Below are the code and all the weights of a small trained network. Each question names an input and a target symbol and asks about switching units off, where a switched-off unit gives its printed mean instead of its output.

import numpy as np


def w(rows, s, z=0):
    codes = np.array(rows[::2]) - 128.0
    scale = np.full(codes.shape[1], s)
    scale[-1] = z or s
    return codes * scale


def norm(h):
    return h / np.sqrt((h * h).mean(-1, keepdims=True) + 1e-5)


def f(y):
    return y / 2 * (1 + np.tanh(0.7978845608 * (y + 0.044715 * y**3)))


def softmax(a):
    e = np.exp(a - a.max(-1, keepdims=True))
    return e / e.sum(-1, keepdims=True)


def log_softmax(a):
    a = a - a.max(-1, keepdims=True)
    return a - np.log(np.exp(a).sum(-1, keepdims=True))


def net(x, mask):
    ids = ['αβδημξφψ'.index(c) for c in x.split()]
    T = len(ids)
    res = E[ids] + P[:T]
    u = 0
    for l in range(2):
        r = norm(res)
        for j in range(2):
            rows = slice(3 * j, 3 * j + 3)
            q, k, v = (r @ M[l][rows].T for M in (Q, K, V))
            z = softmax(np.where(np.tri(T) > 0, q @ k.T / 3**0.5, -1e9)) @ v
            o = O[l][rows]
            res = res + np.where(mask[u + j], z, o[:, -1]) @ o[:, :-1]
        u += 2
        y = f(norm(res) @ A[l][:, :-1].T + A[l][:, -1])
        res = res + np.where(mask[u : u + 4], y, B[l][:, -1]) @ B[l][:, :-1]
        u += 4
    return log_softmax(norm(res)[-1] @ U[:, :-1].T + U[:, -1])


Q, K, V, O, A, B = {}, {}, {}, {}, {}, {}
E = w([
[91,80,79,152],'α',
[155,165,159,133],'β',
[156,163,164,134],'δ',
[162,89,100,121],'η',
[107,228,52,32],'μ',
[92,44,208,34],'ξ',
[1,204,107,199],'φ',
[85,97,152,176],'ψ',
],0.0046)
P = w([
[139,115,130,102],'0',
[184,150,130,141],'1',
[146,158,122,67],'2',
[148,149,217,104],'3',
[225,186,123,179],'4',
[145,176,99,52],'5',
[150,153,249,105],'6',
[230,195,123,191],'7',
[127,180,92,49],'8',
],0.0021)
Q[0] = w([
[139,121,167,254],'L0H0',
[90,110,220,89],'L0H0',
[189,38,166,183],'L0H0',
[113,57,110,113],'L0H1',
[193,94,98,191],'L0H1',
[189,134,174,147],'L0H1',
],0.0069)
K[0] = w([
[197,126,61,179],'L0H0',
[73,224,99,128],'L0H0',
[116,125,95,254],'L0H0',
[127,165,140,138],'L0H1',
[154,131,109,191],'L0H1',
[134,91,159,186],'L0H1',
],0.0087)
V[0] = w([
[156,231,54,222],'L0H0',
[129,168,4,86],'L0H0',
[161,89,108,121],'L0H0',
[167,103,88,231],'L0H1',
[99,132,104,46],'L0H1',
[120,148,144,102],'L0H1',
],0.0034)
O[0] = w([
[124,84,55,145,8],'L0H0',
[146,163,4,87,148],'L0H0',
[107,188,125,164,187],'L0H0',
[129,76,101,212,148],'L0H1',
[155,153,88,78,160],'L0H1',
[132,136,156,112,103],'L0H1',
],0.004,0.0014)
A[0] = w([
[205,208,183,242,3],'L0N0',
[159,55,80,155,123],'L0N1',
[122,69,252,31,126],'L0N2',
[216,14,168,54,138],'L0N3',
],0.0029,0.003)
B[0] = w([
[254,204,250,175,25],'L0N0',
[143,113,54,184,182],'L0N1',
[135,83,100,204,255],'L0N2',
[18,172,117,148,215],'L0N3',
],0.0028,0.00098)
Q[1] = w([
[116,11,60,84],'L1H0',
[137,225,175,244],'L1H0',
[156,108,89,253],'L1H0',
[64,61,29,114],'L1H1',
[107,94,85,123],'L1H1',
[206,205,201,135],'L1H1',
],0.0065)
K[1] = w([
[149,214,87,143],'L1H0',
[164,1,154,100],'L1H0',
[199,97,82,201],'L1H0',
[115,21,190,84],'L1H1',
[114,49,130,90],'L1H1',
[143,222,117,180],'L1H1',
],0.0067)
V[1] = w([
[4,251,143,140],'L1H0',
[74,197,85,193],'L1H0',
[34,30,120,74],'L1H0',
[125,159,109,75],'L1H1',
[173,40,149,88],'L1H1',
[152,38,74,92],'L1H1',
],0.0031)
O[1] = w([
[38,252,104,146,111],'L1H0',
[57,199,223,160,152],'L1H0',
[60,23,112,110,253],'L1H0',
[81,94,149,161,126],'L1H1',
[181,85,174,28,174],'L1H1',
[179,106,197,109,225],'L1H1',
],0.0032,0.0013)
A[1] = w([
[99,99,227,3,2],'L1N0',
[120,188,99,248,95],'L1N1',
[52,71,151,74,178],'L1N2',
[213,96,123,155,97],'L1N3',
],0.0047,0.0021)
B[1] = w([
[60,11,127,2,191],'L1N0',
[50,115,153,48,129],'L1N1',
[171,173,167,98,251],'L1N2',
[140,120,188,57,133],'L1N3',
],0.0049,0.0028)
U = w([
[105,66,37,190,231],'α',
[157,178,156,160,67],'β',
[164,179,172,165,118],'δ',
[252,99,118,130,6],'η',
[134,213,62,77,140],'μ',
[101,81,158,38,228],'ξ',
[16,189,116,163,69],'φ',
[62,85,211,206,60],'ψ',
],0.012,0.0014)

Each question gives the input, a string of symbols that net reads in full, and the target symbol t.
The units are the heads (3 rows each of Q, K, V and O) and the neurons (one row each of A and B). Each row of codes is followed by its name. A weight is (code - 128) times the scale printed after its matrix; where a second scale follows, it is the last column's (O, A, B and U).
mask holds one flag per unit, layer by layer, with each layer's heads first. A switched-off unit (its flag False) gives its mean, the last column of its rows in O or B, instead of its output. The means were averaged over made-up inputs and are rounded, as every weight is.
A unit's drop is (log p(t) with every unit on - log p(t) with that unit switched off) / (log p(t) with every unit on - log p(t) with every unit switched off).
most important unit: the unit with the biggest drop
top k neurons: the k neurons with the biggest drops, biggest first
heads that matter: for each layer, one digit per head in row order, 1 if its drop is at least 0.15 and else 0, layers parted by /
input φ α α α δ δ, target φ: heads that matter	00 / 11
input ξ α φ β, target φ: most important unit	L1H1
input η ψ φ β, target ψ: heads that matter	11 / 01
input α α ψ α, target ψ: heads that matter	00 / 10
input ξ μ η β, target μ: heads that matter	11 / 11
input η φ α δ α ψ, target φ: heads that matter	10 / 10
input η δ β α, target δ: heads that matter	00 / 10
input β ξ ξ α α φ α, target φ: heads that matter	10 / 10
input η α ξ η β φ ψ α η, target φ: heads that matter	10 / 10
input α δ η α, target η: top 2 neurons	[L1N0, L0N3]
input φ α α α, target α: heads that matter	11 / 00
input β η μ α, target μ: heads that matter	01 / 10
input α μ β, target μ: heads that matter	10 / 00
input δ φ ψ δ, target ψ: most important unit	L0H0
input η η α α, target η: top 3 neurons	[L0N3, L1N0, L0N2]
input η μ ψ δ α δ α, target δ: top 4 neurons	[L1N0, L0N3, L1N2, L0N2]
input α α α η, target η: top 4 neurons	[L1N0, L0N1, L1N1, L1N3]
input ξ ξ α ξ α φ φ α δ, target φ: top 2 neurons	[L1N2, L1N3]
input α α η ξ α α η, target η: top 3 neurons	[L1N0, L0N1, L1N1]
input α ψ β δ, target ψ: most important unit	L1N2
input α μ η, target μ: top 2 neurons	[L1N0, L0N2]
